Below are the code and all the weights of a small trained network. Each question names an input and a target symbol and asks about switching units off, where a switched-off unit gives its printed mean instead of its output.

import numpy as np


def w(rows, s, z=0):
    codes = np.array(rows[::2]) - 128.0
    scale = np.full(codes.shape[1], s)
    scale[-1] = z or s
    return codes * scale


def f(y):
    return np.maximum(y, 0)


def softmax(a):
    e = np.exp(a - a.max(-1, keepdims=True))
    return e / e.sum(-1, keepdims=True)


def log_softmax(a):
    a = a - a.max(-1, keepdims=True)
    return a - np.log(np.exp(a).sum(-1, keepdims=True))


def net(x, mask):
    ids = ['αβδηθλμφψ'.index(c) for c in x.split()]
    T = len(ids)
    res = E[ids] + P[:T]
    u = 0
    for l in range(2):
        r = res
        for j in range(2):
            rows = slice(3 * j, 3 * j + 3)
            q, k, v = (r @ M[l][rows].T for M in (Q, K, V))
            z = softmax(np.where(np.tri(T) > 0, q @ k.T / 3**0.5, -1e9)) @ v
            o = O[l][rows]
            res = res + np.where(mask[u + j], z, o[:, -1]) @ o[:, :-1]
        u += 2
        y = f(res @ A[l][:, :-1].T + A[l][:, -1])
        res = res + np.where(mask[u : u + 4], y, B[l][:, -1]) @ B[l][:, :-1]
        u += 4
    return log_softmax(res[-1] @ U[:, :-1].T + U[:, -1])


Q, K, V, O, A, B = {}, {}, {}, {}, {}, {}
E = w([
[78,76,175,87],'α',
[143,137,238,136],'β',
[196,137,174,72],'δ',
[207,67,63,249],'η',
[28,137,119,189],'θ',
[106,224,131,116],'λ',
[126,177,40,64],'μ',
[131,148,119,100],'φ',
[38,147,34,129],'ψ',
],0.011)
P = w([
[174,172,150,78],'0',
[57,41,141,95],'1',
[67,24,97,99],'2',
[102,3,75,103],'3',
[162,157,130,187],'4',
[153,172,123,171],'5',
],0.0074)
Q[0] = w([
[129,81,84,73],'0.h0',
[30,85,147,107],'0.h0',
[155,207,134,204],'0.h0',
[93,86,133,209],'0.h1',
[28,181,254,123],'0.h1',
[118,122,149,148],'0.h1',
],0.0098)
K[0] = w([
[180,145,146,227],'0.h0',
[234,174,98,131],'0.h0',
[43,89,170,13],'0.h0',
[126,81,154,85],'0.h1',
[12,233,152,2],'0.h1',
[82,103,181,118],'0.h1',
],0.0092)
V[0] = w([
[162,14,109,88],'0.h0',
[121,145,53,19],'0.h0',
[180,219,192,101],'0.h0',
[40,226,174,2],'0.h1',
[44,133,67,137],'0.h1',
[61,212,73,128],'0.h1',
],0.0065)
O[0] = w([
[64,227,190,42,166],'0.h0',
[116,115,66,29,250],'0.h0',
[254,121,89,122,113],'0.h0',
[117,42,132,64,177],'0.h1',
[32,91,98,145,183],'0.h1',
[80,37,61,127,148],'0.h1',
],0.008,0.0022)
A[0] = w([
[2,145,141,120,155],'0.n0',
[249,13,75,132,251],'0.n1',
[155,234,45,62,156],'0.n2',
[136,61,70,200,190],'0.n3',
],0.0061,0.0029)
B[0] = w([
[141,12,89,69,254],'0.n0',
[254,156,30,176,254],'0.n1',
[53,198,67,61,214],'0.n2',
[125,193,194,219,201],'0.n3',
],0.0061,0.0045)
Q[1] = w([
[164,82,145,86],'1.h0',
[172,106,226,236],'1.h0',
[179,134,66,141],'1.h0',
[126,131,99,145],'1.h1',
[196,85,94,134],'1.h1',
[118,111,1,154],'1.h1',
],0.0095)
K[1] = w([
[185,177,121,117],'1.h0',
[179,50,99,212],'1.h0',
[144,108,55,2],'1.h0',
[147,165,125,157],'1.h1',
[235,169,93,103],'1.h1',
[137,206,130,175],'1.h1',
],0.0087)
V[1] = w([
[160,140,239,37],'1.h0',
[183,185,8,159],'1.h0',
[191,175,114,108],'1.h0',
[165,138,163,254],'1.h1',
[12,51,24,127],'1.h1',
[128,232,61,15],'1.h1',
],0.0067)
O[1] = w([
[101,190,42,53,75],'1.h0',
[100,144,184,215,254],'1.h0',
[74,188,108,171,174],'1.h0',
[157,102,26,113,48],'1.h1',
[172,43,238,174,181],'1.h1',
[95,232,255,159,239],'1.h1',
],0.0068,0.0063)
A[1] = w([
[37,37,3,160,113],'1.n0',
[55,170,183,103,142],'1.n1',
[47,132,168,169,251],'1.n2',
[168,109,95,4,152],'1.n3',
],0.0046,0.0019)
B[1] = w([
[255,107,27,58,178],'1.n0',
[140,170,143,76,218],'1.n1',
[176,177,92,95,254],'1.n2',
[185,54,120,60,155],'1.n3',
],0.0059)
U = w([
[176,63,97,120,178],'α',
[142,122,106,118,145],'β',
[79,60,155,123,93],'δ',
[67,179,98,104,48],'η',
[102,101,122,2,165],'θ',
[92,144,185,144,2],'λ',
[134,145,135,114,207],'μ',
[174,128,60,77,158],'φ',
[165,134,110,221,178],'ψ',
],0.009,0.0039)

Each question gives the input, a string of symbols that net reads in full, and the target symbol t.
The units are the heads (3 rows each of Q, K, V and O) and the neurons (one row each of A and B). Each row of codes is followed by its name. A weight is (code - 128) times the scale printed after its matrix; where a second scale follows, it is the last column's (O, A, B and U).
mask holds one flag per unit, layer by layer, with each layer's heads first. A switched-off unit (its flag False) gives its mean, the last column of its rows in O or B, instead of its output. The means were averaged over made-up inputs and are rounded, as every weight is.
A unit's drop is (log p(t) with every unit on - log p(t) with that unit switched off) / (log p(t) with every unit on - log p(t) with every unit switched off).
The circuit of an input: a set's keep is (log p(t) with only the set's units on - log p(t) with every unit switched off) / (log p(t) with every unit on - log p(t) with every unit switched off). Starting from all 12 units, units are removed one at a time, each time the one whose removal leaves the highest keep (on an exact tie, the one counted first), for as long as the keep stays at least 0.8.
units of the circuit, in order: the units of the circuit, biggest drop first
most important unit: the unit with the biggest drop
top k neurons: the k neurons with the biggest drops, biggest first
top k neurons in layer l: the k neurons of layer l with the biggest drops, biggest first
which heads matter: for each layer, one digit per head in row order, 1 if its drop is at least 0.15 and else 0, layers parted by /
input α α μ μ β, target θ: top 2 neurons -> [0.n1 1.n1]
input α φ λ μ, target θ: most important unit -> 1.h0
input β λ θ φ, target φ: which heads matter -> 11 / 01
input η α λ φ μ, target η: which heads matter -> 01 / 00
input α μ φ φ, target θ: top 2 neurons -> [0.n1 0.n0]
input λ α λ δ, target ψ: units of the circuit, in order -> [0.h0 0.n1 1.h0 0.n2]
input α φ λ, target θ: units of the circuit, in order -> [1.h0 0.h1 0.n1]
input μ θ ψ β α α, target δ: units of the circuit, in order -> [1.h1 0.h1 0.n1]
input λ ψ η ψ, target φ: units of the circuit, in order -> [1.h1 0.h1 1.n0]
input β ψ λ, target φ: units of the circuit, in order -> [1.h1 0.h0 0.h1 1.n0]
input λ ψ ψ η μ α, target δ: which heads matter -> 11 / 10
input μ θ λ θ, target λ: which heads matter -> 10 / 01
input ψ θ μ λ, target δ: units of the circuit, in order -> [1.h1 0.h1 0.h0]
input α μ α φ β α, target θ: units of the circuit, in order -> [1.h0 0.n1]
input ψ η η β, target δ: most important unit -> 0.h0
input μ ψ α λ, target λ: units of the circuit, in order -> [1.h1 0.n2 0.h0]
input δ η ψ θ, target α: top 3 neurons -> [1.n0 0.n0 0.n1]
input μ μ φ, target λ: units of the circuit, in order -> [1.h1 0.h0 0.n2]
input β μ α θ, target φ: top 2 neurons in layer 0 -> [0.n0 0.n2]
input α ψ ψ, target θ: most important unit -> 0.n0
input λ λ δ μ, target ψ: units of the circuit, in order -> [0.h0 1.h0 0.n1]
input μ ψ α δ, target λ: top 2 neurons -> [0.n2 0.n1]
input α α δ, target θ: units of the circuit, in order -> [1.h0 0.h0 0.n1]
input θ α ψ, target α: which heads matter -> 10 / 01
input λ α β μ λ, target θ: top 3 neurons -> [0.n1 0.n0 0.n3]
